Here is a tiny trained network, its code and every weight. The questions are about switching its units off for an input and a class, where a switched-off unit gives its printed mean instead of its output.

import numpy as np


def w(rows, s, z=0):
    codes = np.array(rows[::2]) - 128.0
    scale = np.full(codes.shape[1], s)
    scale[-1] = z or s
    return codes * scale


def f(y):
    return np.maximum(y, 0)


def log_softmax(a):
    a = a - a.max(-1, keepdims=True)
    return a - np.log(np.exp(a).sum(-1, keepdims=True))


def net(x, mask):
    res = np.array(x, float).reshape(1, 2) / 4 @ E
    y = f(res @ A[0][:, :-1].T + A[0][:, -1])
    res = res + np.where(mask, y, B[0][:, -1]) @ B[0][:, :-1]
    return log_softmax(res[-1] @ U[:, :-1].T + U[:, -1])


A, B = {}, {}
E = w([
[8,180,115,191],'x0',
[194,70,160,234],'x1',
],0.014)
A[0] = w([
[184,118,144,202,235],'N1',
[89,151,174,221,115],'N2',
[142,132,116,96,114],'N3',
[136,123,135,82,114],'N4',
[119,142,106,60,202],'N5',
[88,144,136,119,34],'N6',
[80,252,120,103,216],'N7',
[90,119,134,63,126],'N8',
[129,130,61,182,124],'N9',
[152,157,140,32,252],'N10',
[119,105,121,109,126],'N11',
[167,97,172,151,204],'N12',
],0.019,0.0045)
B[0] = w([
[113,108,250,11,234],'N1',
[56,204,171,114,219],'N2',
[98,140,79,111,159],'N3',
[123,204,100,129,167],'N4',
[177,124,31,168,208],'N5',
[127,80,77,154,162],'N6',
[150,135,90,216,253],'N7',
[153,95,69,127,193],'N8',
[79,182,163,108,166],'N9',
[164,160,39,116,233],'N10',
[130,151,109,110,142],'N11',
[162,65,114,178,205],'N12',
],0.014,0.02)
U = w([
[129,128,71,205,250],'0',
[27,215,202,130,176],'1',
[137,3,215,148,13],'2',
[139,138,97,52,30],'3',
],0.014,0.0016)

Each question gives the input, the list of numbers given to net, and the class t.
The units are the neurons (one row each of A and B). Each row of codes is followed by its name. A weight is (code - 128) times the scale printed after its matrix; where a second scale follows, it is the last column's (A, B and U).
mask holds one flag per neuron, in row order. A switched-off neuron (its flag False) gives its mean, the last column of its row in B, instead of its output. The means were averaged over made-up inputs and are rounded, as every weight is.
A unit's drop is (log p(t) with every unit on - log p(t) with that unit switched off) / (log p(t) with every unit on - log p(t) with every unit switched off).
The circuit of an input: a set's keep is (log p(t) with only the set's units on - log p(t) with every unit switched off) / (log p(t) with every unit on - log p(t) with every unit switched off). Starting from all 12 units, units are removed one at a time, each time the one whose removal leaves the highest keep (on an exact tie, the one counted first), for as long as the keep stays at least 0.8.
units of the circuit, in order: the units of the circuit, biggest drop first
k most important neurons: the k neurons with the biggest drops, biggest first
drop of u: that unit's drop, to one decimal
input [2,8], class 1: units of the circuit, in order	[N2]
input [-8,-2], class 0: 3 most important neurons	[N1, N5, N2]
input [-6,-2], class 0: 4 most important neurons	[N1, N5, N2, N9]
input [-1,1], class 2: 2 most important neurons	[N2, N10]
input [8,-1], class 1: 2 most important neurons	[N2, N5]
input [-8,-8], class 0: 2 most important neurons	[N1, N5]
input [-1,0], class 3: 4 most important neurons	[N7, N2, N5, N12]
input [-1,7], class 2: drop of N12	0.1
input [0,8], class 2: drop of N12	0.9
input [-8,3], class 2: drop of N12	0.3
